Below are the code and all the weights of a small trained network. Each question names an input and a class and asks about switching units off, where a switched-off unit gives its printed mean instead of its output.

import numpy as np


def w(rows, s, z=0):
    codes = np.array(rows[::2]) - 128.0
    scale = np.full(codes.shape[1], s)
    scale[-1] = z or s
    return codes * scale


def f(y):
    return y / 2 * (1 + np.tanh(0.7978845608 * (y + 0.044715 * y**3)))


def log_softmax(a):
    a = a - a.max(-1, keepdims=True)
    return a - np.log(np.exp(a).sum(-1, keepdims=True))


def net(x, mask):
    res = np.array(x, float).reshape(1, 7) / 4 @ E
    y = f(res @ A[0][:, :-1].T + A[0][:, -1])
    res = res + np.where(mask, y, B[0][:, -1]) @ B[0][:, :-1]
    return log_softmax(res[-1] @ U[:, :-1].T + U[:, -1])


A, B = {}, {}
E = w([
[155,176,153,57],'x0',
[162,69,111,82],'x1',
[194,76,175,85],'x2',
[1,179,143,119],'x3',
[40,86,127,34],'x4',
[137,46,239,188],'x5',
[105,221,181,106],'x6',
],0.0051)
A[0] = w([
[84,123,105,143,62],'N0',
[142,108,78,72,124],'N1',
[118,130,134,146,2],'N2',
[144,87,124,146,86],'N3',
[168,156,107,127,78],'N4',
[92,152,128,153,57],'N5',
[182,114,135,137,152],'N6',
[142,93,124,144,147],'N7',
[153,101,75,49,73],'N8',
[127,177,144,139,85],'N9',
[130,123,113,119,113],'N10',
[141,112,127,137,125],'N11',
[134,133,142,126,117],'N12',
[85,119,107,135,85],'N13',
[127,92,149,128,34],'N14',
[146,135,126,121,194],'N15',
[133,119,127,130,144],'N16',
[140,107,81,67,129],'N17',
[143,173,182,127,99],'N18',
[154,146,113,133,81],'N19',
[121,114,149,130,40],'N20',
[167,80,119,149,54],'N21',
[139,250,162,139,121],'N22',
[129,8,162,144,146],'N23',
[118,154,142,152,60],'N24',
[114,115,169,111,77],'N25',
[86,141,97,164,6],'N26',
[122,115,247,57,121],'N27',
[126,100,143,132,31],'N28',
[86,141,116,144,60],'N29',
[168,67,132,144,71],'N30',
[144,137,131,120,183],'N31',
[86,124,105,143,60],'N32',
[217,140,160,131,142],'N33',
[204,115,132,137,183],'N34',
[121,117,167,105,113],'N35',
[121,117,138,126,62],'N36',
],0.015,0.0043)
B[0] = w([
[75,156,147,166,135],'N0',
[110,127,56,101,174],'N1',
[157,166,161,87,107],'N2',
[147,116,145,151,147],'N3',
[121,94,155,75,137],'N4',
[113,196,130,168,138],'N5',
[128,76,92,139,174],'N6',
[124,104,137,154,159],'N7',
[120,179,59,86,180],'N8',
[172,145,104,152,146],'N9',
[122,126,119,121,127],'N10',
[137,119,134,129,136],'N11',
[142,125,120,117,127],'N12',
[74,152,141,170,138],'N13',
[163,125,178,92,129],'N14',
[130,85,105,129,158],'N15',
[126,120,131,127,135],'N16',
[102,136,62,108,177],'N17',
[161,99,57,134,154],'N18',
[142,105,143,86,127],'N19',
[138,145,145,79,115],'N20',
[168,118,128,166,160],'N21',
[214,144,45,232,231],'N22',
[161,62,201,245,255],'N23',
[168,175,128,116,127],'N24',
[97,128,133,101,133],'N25',
[78,179,167,144,136],'N26',
[2,118,114,70,213],'N27',
[159,133,166,92,120],'N28',
[89,185,136,170,137],'N29',
[173,110,149,179,177],'N30',
[133,93,109,129,152],'N31',
[80,156,146,164,133],'N32',
[87,49,83,181,197],'N33',
[130,51,71,132,203],'N34',
[97,127,129,104,141],'N35',
[130,144,142,107,114],'N36',
],0.029,0.0066)
U = w([
[175,204,57,146,169],'0',
[176,206,206,3,1],'1',
[122,229,191,173,83],'2',
[42,184,29,80,217],'3',
[55,118,187,93,117],'4',
[154,72,114,171,168],'5',
[95,158,41,4,51],'6',
],0.0048,0.0057)

Each question gives the input, the list of numbers given to net, and the class t.
The units are the neurons (one row each of A and B). Each row of codes is followed by its name. A weight is (code - 128) times the scale printed after its matrix; where a second scale follows, it is the last column's (A, B and U).
mask holds one flag per neuron, in row order. A switched-off neuron (its flag False) gives its mean, the last column of its row in B, instead of its output. The means were averaged over made-up inputs and are rounded, as every weight is.
A unit's drop is (log p(t) with every unit on - log p(t) with that unit switched off) / (log p(t) with every unit on - log p(t) with every unit switched off).
The circuit of an input: a set's keep is (log p(t) with only the set's units on - log p(t) with every unit switched off) / (log p(t) with every unit on - log p(t) with every unit switched off). Starting from the 12 units with the biggest drops (on a tie, the unit counted first), units are removed one at a time, each time the one whose removal leaves the highest keep (on an exact tie, the one counted first), for as long as the keep stays at least 0.8.
units of the circuit, in order: the units of the circuit, biggest drop first
unit that matters most: the unit with the biggest drop
k most important neurons: the k neurons with the biggest drops, biggest first
drop of u: that unit's drop, to one decimal
input [3,0,-7,4,3,-5,1], class 0: 2 most important neurons	(N22 N27)
input [2,7,-3,0,3,7,2], class 4: unit that matters most	N27
input [-5,-5,-5,-4,4,-6,8], class 0: units of the circuit, in order	(N22 N23)
input [8,6,1,6,-2,7,2], class 4: units of the circuit, in order	(N8 N27)
input [-5,5,5,6,0,6,1], class 4: units of the circuit, in order	(N27 N22)
input [8,-4,-8,0,2,-1,-4], class 0: units of the circuit, in order	(N27 N23 N33)
input [4,-5,-1,0,-3,4,8], class 0: units of the circuit, in order	(N22 N23)
input [6,3,-5,7,-5,4,0], class 0: 2 most important neurons	(N22 N23)
input [-3,-3,-3,3,8,6,6], class 3: 2 most important neurons	(N27 N23)
input [-2,2,-7,4,-2,1,5], class 0: 2 most important neurons	(N22 N23)
input [0,8,-5,1,-1,-8,-5], class 6: drop of N10	0.0
input [1,-5,-4,6,-1,-3,-1], class 2: drop of N32	0.1
input [2,7,-6,-2,3,-3,3], class 6: drop of N23	0.2
input [6,5,-2,3,6,1,8], class 3: units of the circuit, in order	(N27)
